Each row was made from one path, in order. Every step used is in the known rows, and no mark comes twice. Write each row's path.
Each row is shifted at random along 4 fixed directions that mean nothing.
Known rows
darog -> seton -> dupin -> peteb -> nage: [  79   74   -4  227   35   60 -148  289 -154   83 -291   49  -46  104
  217  -79   -1   57  -78  -89   40   -7  -80  -64 -158  -20 -213    9
   64 -282   89  161  161  -33  110  197 -269 -121   41  132  -79  -52
 -114  117  -51   19   37 -122   55  132   24    0  131  -73    2 -188]
zapaf -> sofus -> peteb -> nage -> fotiz -> delasa -> seton: [ -17   42  154   75  -10  -64  -80    8  136  -79   75  116   34    2
   64  -15  137  -29   15   40  -27  -78  119  169   59   58  -88  103
  -17  105  -60  -81    5   66  -38 -107   85  126   39  -56   11 -135
   10  -98  -45  -50   88 -128    1  152   13    4  113  268  164  -52]
peteb -> nage -> fotiz -> zapaf -> seton -> dupin -> sofus -> darog: [ 327   81 -117   58  143  121 -164  333 -157   66 -299   12    9  219
  361  -69  188  246   98    2   63   17 -110   89  -77   22  -60  -24
  124 -291  243  -75  107  -83  232  400 -237 -144   12   60 -215  -58
 -183  185    2   96  249 -233  131  189   33    4   35 -179 -148 -421]
girip -> delasa -> peteb -> nage: [ 204  227  223  268  285 -132 -181  400 -115 -166  169  -27  722 -297
  543  -87 -118 -374  298  193  -66  104  -84  181  -19   86 -696  -33
 -115  202 -253  720  217  -57 -188 -275   54  -84  293  201 -156 -349
  -93  188  -55  -18 -308   80 -257  551 -109  132  435  480  108 -342]
menuf -> peteb -> nage -> sofus -> darog -> zapaf -> seton: [ 188  -66   85 -185   63  310    0  -23  103  -45 -158  128  151  181
  -15    6  107   73 -165   90 -253  -80  -45  202   36  -28   69  328
   40  129  -12 -207   -9  271  139  -88 -151  233  -54 -132 -187 -133
   69 -468  -71   48  111   16   87  141  224  190 -112  -93  -41 -143]
zapaf -> sofus -> nage -> peteb: [ -55 -120 -314   65  -55  -22   70 -172 -149  -19  -92   40   91  161
  -91  217 -348  207  234   56   36   85 -235   84   63  -14   54  129
   53  111   79   33  287 -248   83  198  273  230  -10 -241 -170  128
   19 -196  -27  244  -74  239  -42  135  166 -153    5 -184 -161  101]
dupin -> sofus -> delasa -> seton -> fotiz -> zapaf -> nage: [-142  195  206   30  -66  -13 -121  -17   44   73   61  117   13  -37
   11  -29  122  -13   26  -70  100  -97   55   46   98  116 -108  142
   38   41  -69 -133  117  206  -75  -21   39   11  -42  -51  -12  -94
   17  -26  -68  -58  149 -159   61   46  -36   12  118  176  155  -66]
sofus -> dupin -> peteb -> nage -> fotiz -> zapaf: [ 154  -51  121  -31  -37   44 -244   74  206  108 -136   94  -36  141
   30  -14  273   33 -268 -181  -47  -44  -13   68  -70  -49   53   51
   75 -163  -31 -114 -117  119    4   63 -121  -44  -77   -2  -12 -158
  -58  -30  -71  -64   65 -219  256  -24   44  116 -109   32   -4 -132]
fotiz -> zapaf -> sofus -> menuf -> dupin -> peteb -> nage -> girip: [ -85  -75 -155  -22 -132   53  157 -230  -54   66  -90 -134 -179   72
 -111   86  -31  123   56 -124   91   -7   23   57   58   15  162  -98
   42  -96  121  -45   40 -120   72  338  -73   98  -22 -130  -43   83
  -14   80   47   16  -29  -70  128  -54   78  -75  -15 -168 -222   34]
darog -> sofus -> peteb -> nage -> fotiz: [ -66  -44   -4   40  -24 -135  114  -49    8  -31   98  -11  123  -92
  -48  131  -95  -88  -34   66  -46   89  -80  -33    8  -19   40  -12
  -48  154 -100  108  -60   30  -40  -95  197  104  -28  -42  111   33
   91  -67   29   70 -257   61 -161   53   75    5  -33  207    4  235]
delasa -> peteb -> nage -> fotiz -> menuf: [ 110  -69  -13  167   66  -85   10  182   35  -35   -1  -78  -16  -34
   69  -41  -15    1   90   50  -31   83   44   26  -42  -48   16 -132
  -96 -117  -51   86 -131  -63  -54  -48  145  -84   95   56  102   40
  -61   99    3  -11   19  -20  -72    3  -98  -21   -8  208  -97   53]
darog -> sofus -> menuf -> dupin -> peteb -> nage -> girip: [-243 -173  139 -226 -175 -217  111 -367  162 -134  307   17  131 -175
 -248  173 -218 -236 -146   31 -143   67  -47  -58   94  -33  131   78
 -103  394 -290   53 -222  124 -170 -304  198  246 -137 -119  191   23
  202 -306   27  -26 -365  171 -214 -228   38  -26 -153  191   46  496]
delasa -> peteb -> nage -> sofus -> dupin -> zapaf -> seton: [ 169  -36  195   47  -33    4   18  205  154  -54  -23  121  155   79
  260  -70   94  -22    6  -41 -191   20  152  239  -68   32  -62  186
  -62  -15 -141   -6  -17  149  -23 -172  -93    9   87  -31  -63 -219
  -34 -171 -122  -75  136  -87   27  101  -29   82    6  242    1  -70]
menuf -> peteb -> nage -> zapaf -> sofus -> darog -> seton -> fotiz: [ -19   14  -56  126  127  -42   90  100   -8   -1   76 -137   71 -103
 -135  -24 -161  -64  -86   54 -143   83   46  -72  -70  -36 -237 -142
   23   37    7  311    8  -26 -118  -67  -12  -67  134  132   34   37
  108  171   25   45 -263   80 -164  109  -28  129  -94  154  -62  -46]
delasa -> peteb -> nage -> zapaf: [ -50 -101  278   13 -112  -33  -36   -8  364   93  163 -110 -461  -82
 -341 -111  443 -110 -332 -198  -69  -58  379 -167 -152   -7  240  -56
  -73 -246  -63 -245 -467  501 -222 -126   63 -157   93   30  458   22
   50  190 -145 -301  180 -302  137 -436 -233   35 -195  368  108  186]
darog -> sofus -> dupin -> zapaf -> seton -> fotiz -> menuf -> peteb -> nage -> girip -> delasa: [ -93  -76  -23 -220 -108  -47  262 -268  -58  -75   70  117  429  -63
   71  190 -337 -105   96  106 -157  107 -156  148  100   72   70  150
  -43  443 -198  128  143 -232   27 -276  102  245 -157 -174 -184 -109
  103 -449   70   55 -279  281 -246  171  185  -15   55   31   25  252]
peteb -> nage -> fotiz -> zapaf -> seton: [ 250 -130  153 -309   29  -93 -235   63   85 -154  -55  248  259    4
  171   42  212  -62  102  335 -233 -160  -56  330  118  -54   93  141
 -136  317 -207 -216 -285   51  108 -396  -95   75 -110 -203 -218 -278
  -88 -456  -17  -65  244  -51  -55  -32   34  140  145  -35  151 -110]
zapaf -> nage -> girip -> peteb: [  62   65   68  122  145   22 -298  104  -23 -106   89  -44   33  -85
   86   43   24 -100  -50   -9  -56   37   22  -24 -105   41 -189   -2
  -60   29  -85  101 -144  212 -184  -71   47    1  110   65  183  -57
  -62  138 -119  -58  -52  -59    9  -25  -22  -58  147  165   53  -76]
menuf -> peteb -> nage -> girip -> darog -> zapaf: [ 110  -83  138 -219   44  340  -76 -145  153  -19  -93    0  -90   76
 -269   30  296  -22 -348  -41 -193  -45   -6  -24  -24  -20  260  196
   18   18  -46 -323 -318  465   37  -84  -65  148  -92  -67  110  -39
   85 -299  -75  -70   95  -33  176 -160  142  135 -201  -54  -19   53]
sofus -> darog -> zapaf -> seton -> fotiz -> menuf -> dupin -> peteb -> nage: [ 104 -137  -60  -56   85  -51   34    4  -58  -82  -23   -8  259  -26
  104   44 -176  -84    7  177  -65  -54   11  -74  111  -74 -161  -19
   15  195  -14  188  142 -193  -21 -102 -141   38  -22   30 -188  -17
   17  -83   72  163 -180  180 -108  191   73  222  -44  -63 -129 -108]
seton -> fotiz -> zapaf -> nage: [ -88  -89   86 -158  -66 -272 -152 -131   80  -89  218   30  -80 -268
 -154   87  100 -220 -118  148  -54 -209  176  -66  103 -115  116  -89
  -81  326 -234  -89 -379  173 -130 -496  -15  -92  -86  -73  171  -64
   99 -110   20 -119   14  -70  -95 -332 -144  -57  109  138  315  149]
darog -> sofus -> delasa -> seton -> dupin: [-169   64  194 -203 -190  199  -89 -194  158  202  -56   96 -321  110
 -228  -61  307   65 -312 -223  119  -96   16 -125  -29   80  257  303
  110 -179   94 -411    1  498   81  148   19  128 -127 -141  151   -9
   94 -185 -140 -174  225 -223  216 -140  108  -98 -139   18  204   88]
sofus -> delasa -> seton -> fotiz -> menuf -> dupin -> zapaf -> nage -> girip: [ -89  121   63  -30   -2   -2 -170   13   18   39   19   35   93   30
    7 -117 -126   -7   58   -8   44   30  -59   79   96   52 -192    9
   15   -3  -42   57  164  -81  -55    6   25  -28  -15    1 -120  -86
   -1   -2   15  -22  -16   25  -46   94   59   54   27  -20   43 -111]
girip -> peteb -> nage -> fotiz -> zapaf -> seton -> dupin -> sofus: [  41   57   87   80   46   17  -21  -20  113  -18  117  -19 -166 -103
 -102   -8  270 -102 -115  -37   37    4   82  -24 -123   73  135 -103
  -40    0  -81  -45 -226   50  -14  -67   84  -89   16   73  220    2
  -48   88  -71 -182    7 -100   34 -143 -205   36   78  179  136  161]
dupin -> peteb -> nage -> sofus -> delasa: [  48  125  -66  220   56   38  -50  108 -169  -29 -130   29  387   43
  152  125 -196    9  217   83  -11  104 -237  222   38  -15 -211    9
  -11  109 -129  214  135 -154   62   85   65   84    3  -58 -175  -22
  -48  -81  -10  219 -219   95  -94  229   77   72  143   37 -141  -59]
dupin -> peteb -> nage -> girip: [  87   38   14   96   14  159 -150  -11  -62  -55 -166   33  118   39
  -30  144   73  -24  -20    7  -53   12 -129   96   11  -18   65   30
  -29   58 -137  -84 -180  106   42    8   -1  102  -91  -71   21   21
  -55 -152  -46   98  -55    5   59  -71   67   64   51   -5  -87   74]
sofus -> peteb -> nage -> girip -> menuf -> fotiz -> zapaf -> seton: [ 233 -111  -47    4   41  248    0  -44   89  -97 -148   64   43  240
  -33   73  160   64  -81   54  -82   13  -76  165   86  -67  184   56
   -5   -4   27 -250  -74 -110  125  102  -28  146  -80  -71  -97   -7
  -82 -215   55  107   68    4  135   57  175  223 -111 -136 -216   81]
fotiz -> zapaf -> seton -> dupin -> peteb -> nage: [-167  -11  -18  125 -136 -230   37 -155   -6   38  113 -124 -261 -179
 -203   41    9  -92   61  -58  175  -68  157  -66  -57   27  -33 -352
  -72  -64  -47  111  -56 -217  -76    5  -52 -159    6  -24  110  101
  -39  294   51 -199  -97    5  -65 -210 -226   -4  205   46   40  169]
zapaf -> nage -> fotiz -> menuf -> dupin -> sofus: [-117  -93  -15 -135  -40 -177  -99 -222  117  -39  130   49 -143  -29
 -157   96  -39   65   31   84  -19  -34    9  -67   66  -41  173  -12
  -88  156  -31 -186 -164  -29 -136 -170  267   90  -85 -107  140   84
   14  -95    0  -63  104   -6  -70 -212  -19 -194   57   30  123  136]
zapaf -> seton -> fotiz -> menuf -> nage: [-100  -59 -289   20  -27  -22  160 -115 -180    6  -47  -14 -158   14
 -112   24 -360  156  196  102  119  -50  -55  -67   61  -25   20 -115
   -4    8  139  -12  211 -344   66   56  102   46   -3  -33  -63  243
  -68   28  129  106   70  258  -79  -32    1 -165   94 -250  -55   90]
seton -> fotiz -> delasa -> peteb -> nage -> girip -> zapaf -> sofus -> dupin: [  84  108 -169   93   22  312   69  178 -158  169 -248 -141 -197  188
   87 -105  137  211 -116 -258  161   13   36  -95  -65   26  133  -14
  231 -371  235 -140  109  140  159  399  -93 -163    7   41   40   51
   13  231   31   85  211 -269  226   63  109 -241  -90 -128    2 -228]
darog -> zapaf -> seton -> fotiz -> delasa -> peteb -> nage -> sofus: [-146  -12   28   14  -49   -7  250  115 -109   87  -10  -69   33  -83
  104  -82  -55  -27   93   27   -4  -97  190   39  -50   83  -98    0
  -43  -10  -14  101  126   86  -37 -116 -106 -109   98    7  -28  -73
   40  119   15  -63  -18 -109  -98   79   24  -63  133   34  152 -117]
girip -> menuf -> fotiz -> zapaf: [ -83 -109  144 -190  -14  -55   93 -239  188 -115  249   38  -28 -159
 -164   69  269 -206  -89   62   54 -163   40  -68  126 -118  231   68
 -128  186 -110 -166 -283  123  -95 -292   60   42  -38   68  141   41
   43  -79  -12 -143   23   61  160 -261 -197   78 -142  -81   37  307]
menuf -> dupin -> zapaf -> sofus -> peteb -> nage -> fotiz -> delasa -> seton: [ -35   45   72 -167 -124   10  128  -87  161   26  -73   76    1  110
   68  -94  104   63  -87 -175 -120  -10  101   77   18   49   77  108
   36  -25   28   -9   98  167   62   19 -103   40  -25  -31 -131 -135
  103  -53  -64  -78   79  -62  149   19   75   -6  -14  -89   86 -103]
peteb -> nage -> zapaf -> seton -> fotiz: [ 124 -123 -210  -35   20    9   47   97 -100   80 -160  -52  -52  112
   -3  -28  -43  138   98   55  -94  -13   18    7  -67   -3   29  -48
   46 -104  153  -28   42  -53   83  174  -91 -106  103  -48 -132   53
  -77  140    8   92  120  -45    0  -25   30  -30   -9 -171  -96 -170]
peteb -> nage -> sofus -> darog -> seton -> fotiz: [ 147   20  313 -123   86  -89 -271  262  107  -54  135   76   61  -30
  177 -106  232  -86 -152   40  -88  -31   32   34  -52   -8 -112  131
   18   12  -89 -137 -286  328  -21  -94 -173  -63   -6   64  112 -197
  -35  -52  -39  -27  171 -201  -17  -96  -91   64 -152  150   77 -180]
menuf -> fotiz -> delasa -> nage: [-123  164  355 -237  -45 -219 -283   -3  190 -181  313  197  203 -221
    5  -32  179 -294   -7  155  -71 -109   18   89  126  -98  -71   11
 -165  301 -268  -50 -283  283  -72 -528  139  -22 -133    9   88 -185
  134 -175   12 -136   29   43  -53 -156 -149   99  112  197  350   92]
girip -> menuf -> fotiz -> zapaf -> nage -> sofus -> darog -> seton -> dupin -> peteb: [ -56   31  109  -44   -1  193   91  -92  153   22   87    8 -242   75
  -82  -21  390   19 -222 -120  174  -68   78 -146  -19  -76  229   92
   25 -161  147 -308 -143   59    6   87  -85  -19  -59  156  200  111
  -15   69  -53 -153  152 -175  264 -177 -160   25 -252 -135  -19  150]
menuf -> nage -> zapaf -> seton: [  16    2  213 -195   20 -163 -108   92  113 -135  203  193  251  -95
  163  -55  -45 -134   21  183 -253  -40   25  213   -6  -38 -266  149
 -146  218 -133  134  -47  179  -93 -386 -169   12   77   -7 -145 -226
   14 -162 -109 -130  -45   64  -73  -29  -77  178  130    2  162 -154]
dupin -> zapaf -> seton -> fotiz -> menuf -> nage: [-202   46 -149   49 -128 -150  254 -177 -174  -36    0  -12   34 -132
  -60  149 -288   -8  285  102   27  -57   22   11   98   36  -18 -159
 -117  167  -26  178  107 -318  -17  -83   28  -55  -31    5  -65  141
  -24   99   65   47 -121  259 -108 -106 -144   26  190 -145 -111  194]
seton -> fotiz -> menuf -> peteb: [ -65  -87   63 -138    9   12  -65 -222  116  -28   91    4 -263 -133
 -265   34   83  -74 -246   48    4 -209   44  -71  122 -146  293   18
  -14  178 -119 -255 -354  196  -34 -285   20   53 -140   -4  200   64
   89 -241   67  -39   54   -4   51 -308  -39  -57  -71   16  142  175]
delasa -> peteb -> nage -> girip -> menuf -> dupin: [ 310  -55  -66  207  198   49   16  388 -101 -156 -102  -47  418   63
  471  -76 -184  -37  133    4 -164  199  -58  136  -75  -29 -276   47
  -30  -79  -75  361  149  -41    0   10  -95  -27  212  129 -189 -122
  -63   59  -49  123 -109   73  -41  338   53   16   26   90 -210 -182]
menuf -> fotiz -> delasa -> peteb -> nage: [  -7  206   37   98   85 -162   33  228 -125 -141   99   12  399 -126
  245  -23 -183 -124  256  163  -27   96 -123  168   80  -94 -312 -189
 -114  113 -128  372   97  -56   15 -193  140  -87   42   87 -126  -91
   47   98   93  113 -162  182 -169  201  -71   52  194  142   41  -66]
delasa -> peteb -> nage -> zapaf -> seton -> dupin -> sofus -> darog: [ 273  -14  -59  174   29  268   41  233   40  115 -283  -23 -198  278
  165 -117  226  211 -104 -191  -31   26  168   -8 -150   19   76  118
  130 -399  228 -148  140  163  106  330 -189  -84  122   31  -65   10
  -76  104 -133   21  272 -239  225  115   35   38 -103   42 -148 -232]
sofus -> nage -> zapaf -> seton -> fotiz -> menuf: [ 121  -48 -135   89  146  -88 -142  286 -146   16  -41   45  243  111
  278  -57 -300  112  236  127  -57   62 -150  201  -29  -61 -337  -11
   19  -39   51  280  277 -314  -19  133 -105 -118  138   16 -280 -114
 -118   97  -11  134 -107   55  -69  274   35  138  104 -117 -162 -315]
darog -> seton -> dupin -> zapaf -> sofus -> peteb: [-198  -24   29  133 -169 -223   67 -137   -1   37   -2   17 -212  -92
 -153   74  -85 -107  -52  -81   56  -49   65 -153  -49   18   -6  -80
  -46   -1  -63  143   37 -112  -78  -69  -35  -60  -21   31   80   34
   36   50    6  -55 -129   79  -83 -153  -60   19   65   14   74  260]

Write each row's path
[ 118 -229 -109 -114  -79  -63  233 -309    1 -138    1  155  265    4
    8  182  -83 -111  150  124 -116 -120  -57  145   68   25  144  229
  -67  425 -204   28  144 -253   27 -309 -150  100  -21 -211 -305  -74
   47 -435  -10   26 -102  312 -122   30   65   41  119 -208   44  189] | girip -> zapaf -> seton -> dupin -> peteb -> nage -> sofus
[  25  305  180   71   83 -104  -98  259    4  -63  115  134  241  -90
  381  -95   78  -91  127   55   34   -8  -24  281  -25  -28 -355  -48
  -84   53  -82  247  134  -60   -6 -220 -198 -140   24  166 -194 -245
  -14   99    7 -102  -91  -29  -44  211 -116  154  217  118  142 -250] | menuf -> fotiz -> zapaf -> seton -> dupin -> sofus -> delasa -> nage -> peteb
[ -39  123  351 -203  -28  -10 -287 -114  171 -205  303  173  167 -128
  -10  -11  119 -247 -146   31  -96   92 -104   70   -2   62  -39  153
 -113  220 -249 -111 -262  266  -71 -365    1  101 -141   -1  114 -153
   48 -303  -83 -201  -74   66  -88 -246  -73   45   34   47  279  165] | menuf -> nage -> girip -> delasa -> seton -> dupin -> peteb
[ 174  -71  -70 -165   93  367  102  -50  -20  141 -287    5 -154  235
  120  -22  296  208 -160 -103   46  -60   16 -153  -20  -15  280  266
  131 -203  273 -316   99  201  131  275 -126   89   -7    8  -66   -1
  -59  -91  -81   41  256 -117  364  151  224   11 -123 -239 -109 -265] | girip -> darog -> zapaf -> nage -> fotiz -> menuf -> dupin -> sofus -> peteb
[-235   96   63  -56 -111 -159   -7  -75  142   72  239  -53 -263  -84
 -242   -8   97   42 -121 -117  103  119    3 -126  -86   -7   72 -203
  -47 -175   75  -49 -207   42  -91   32  146 -109  -64   77  290  118
   46  271   -5 -184  -61  -94   28 -326 -194  -84 -129   -9   79  164] | menuf -> nage -> fotiz -> zapaf -> sofus -> dupin -> peteb
[  38  -80  -11 -129  -47   37  -45   28   73  103  -67   19 -113  128
  -69  -85  179  109  -41  -14 -101  -43  109   32  -37   43  100   98
   73  -96  123 -230  -56  155   55  121  -80  -56   59  -85  -41  -49
  -18   31  -67  -31  235 -233   63  -74    7  -45  -80  -17   51 -161] | peteb -> nage -> zapaf -> sofus -> delasa -> seton -> fotiz
[-131  150  527 -174  -10  -34 -439  -64  376  -72  271  247   47 -115
    8  -69  386 -189 -170   32  -60 -207  172  208   81   39 -148  325
  -78  236 -213 -229 -219  386 -211 -424   39  165  -27  -33  143 -355
   69 -263 -166 -311  171 -286   83   34  -89   76  129  454  383 -119] | zapaf -> sofus -> delasa -> nage -> fotiz -> menuf -> peteb
[  10  113   33  -25   51  157   10  -46   -8   22   44  -10   99  -63
    8 -130   51  -77   82   63   59  -36    0   20   65  142  -82   73
   59   60   65   37  184  -82   43   20   58   53   65   27  -78  -58
  -24  -37    6  -87   36  -20  -43  226   23  -17   98   59  148 -120] | girip -> delasa -> seton -> fotiz -> zapaf -> sofus -> menuf -> peteb -> nage
[  33    9  234    2  130  271  -87  -54  164   33   48 -136 -300   28
  -98  -95  332   58 -284 -160   72  -73   88  -37  -35    9   75    4
   27 -251  126 -228 -259  179  -61  249 -182   21   -5  142  264   14
  -81  145   -4 -182  133 -248  235  -71 -101   57 -119  101 -208 -127] | fotiz -> menuf -> peteb -> nage -> girip -> zapaf -> sofus -> darog
[ 286   83  135  108  199   87 -353  322  -31    7 -185   60  -14   98
  288  -93  180   17 -161   30   83  -57  -81  -59  -34  -80 -219   27
   96 -204  110   37   10  -30   66  176 -302  -77  -34  183  -72 -103
 -145   26  -15   65   79 -122  111  181   14  252  -90  -26 -118 -336] | sofus -> darog -> seton -> dupin -> peteb -> nage -> fotiz -> menuf
[-203 -148  -99  -53  -53  -83  346 -117 -105   39   55  -85   31 -122
  -77   25 -255  -26  123  118  -46  -75   91    9   13   38   11  -40
  -83  168  -42  109   97 -131  -52 -183  -27   -1   43  -28  -52   46
   66  -12   96    5 -165  107 -207    4   49  -59   72  -73   42   78] | darog -> zapaf -> seton -> fotiz -> menuf -> peteb -> nage -> sofus
[  68  -79  144 -115   64 -401 -158  118   19 -176  206   76  315 -227
  123   56  -29 -211  186  339 -134   -2  -27  136   81  -30 -174 -139
 -167  339 -248  174 -251 -179  -94 -405   44  -49  -16  -38  -52 -185
  -34  -97   67  -35  -85   66 -307   -1 -127  133   97  185   94   18] | peteb -> nage -> fotiz -> zapaf -> sofus -> darog -> seton
[ -46  114  -45   51  -25  214   94  276 -199  205 -274  -38 -236  134
   39 -167   10  196  -28  -79  119  -17  -15  -72  -64   10   53    5
  105 -352  197 -118   93   88  184  267  -64  -95  -10    6   38   45
  -52   60   47   44  285 -177   83   34  121 -135  -55 -173   39 -151] | darog -> seton -> fotiz -> delasa -> peteb -> nage -> sofus
[ -17 -100  -43 -137  -92   23 -241 -183   62  -64   57   51 -136  -24
 -152   58   66 -117  -41  -76   37   44   45 -243  -74   49  281  104
  -13   55  -55 -280 -165    0  -14 -108   87   33 -115  -42  131  131
   56 -157  -41  -68   14  131   35 -237   44  -48 -143 -123   81  276] | delasa -> nage -> girip -> darog -> zapaf -> seton -> dupin -> peteb
[  18   51  125 -225  -33   24   -4  -50   91   28  -27   99   20   55
   63  -81   29   -2 -225 -174  -33  -50  -17 -114   72  -32   18  195
  134   39  -12  -34  122  356   28  -16 -108  101  -97  -23 -107 -110
  146 -179  -15   67   93   28  155    8  148   -4 -121 -117  113 -128] | menuf -> dupin -> sofus -> darog -> seton -> fotiz -> delasa
[-198  -72  -18   14  -77 -171  130  -99  151   76  218 -100 -418 -120
 -254 -201  -26    0 -113 -120  104   -4  259 -250  -44   49  139 -169
   37 -121   78 -116  -85  -89  -96  -24   22 -123   29  123  228  226
   58  192   51 -142   36   -7  -64 -249 -184 -122 -237   68  111  168] | delasa -> seton -> fotiz -> menuf -> dupin -> peteb -> nage -> zapaf -> sofus -> darog
[ -39  165 -121  294   60   34   30   92 -221    5  -31 -159  145 -123
   10   44 -139  -68  176   -5  115  163 -101   -8  -46   79 -138 -281
  -15  -36  -67  248   13 -259  -11  116   69  -95   21   87   49  131
  -68  249   66   71 -272   66 -151   61  -54  -14  117   60  -86   69] | dupin -> peteb -> nage -> girip -> delasa -> seton -> fotiz -> zapaf
[  14   47  258  -78  -12   39 -142   58  100  -57   32  140   -9   -5
   74  -34  230  -58 -139   47  -25 -157  193    0   73   14  -79  215
   49   90  -13 -179  -53  266  -29 -158  -65  127  -22  -55   69 -171
   28 -201  -86  -56  266 -163   64   89  -13   35    1  246  186 -120] | zapaf -> sofus -> darog -> seton -> fotiz -> delasa -> peteb -> nage
[  41   71 -161   73  131   37   73  116 -215   -8  -36    7   40   35
  243  -73 -321  132  192   -7  123   48  -88   24  -15   35 -206  -24
   63  -32   83  133  325 -285    8  100  -61    7   65   94 -155   39
 -103   87   90  119   19  210  -37  212   48 -100   93 -155  -73 -167] | zapaf -> seton -> fotiz -> menuf -> dupin -> sofus -> nage -> girip -> darog
[-320  -47  -93  135  -55 -399  195 -185   39  -13  363 -262 -238 -289
 -272   22 -256 -127  -52  -97  128   83  143 -303    8  -59   13 -442
  -33   49  -63  247 -181 -246 -234  -71  186 -201   18  210  367  235
  111  466  189  -12 -321   73 -223 -304 -287 -205  -50  207    3  329] | seton -> fotiz -> menuf -> dupin -> zapaf -> sofus -> peteb -> nage
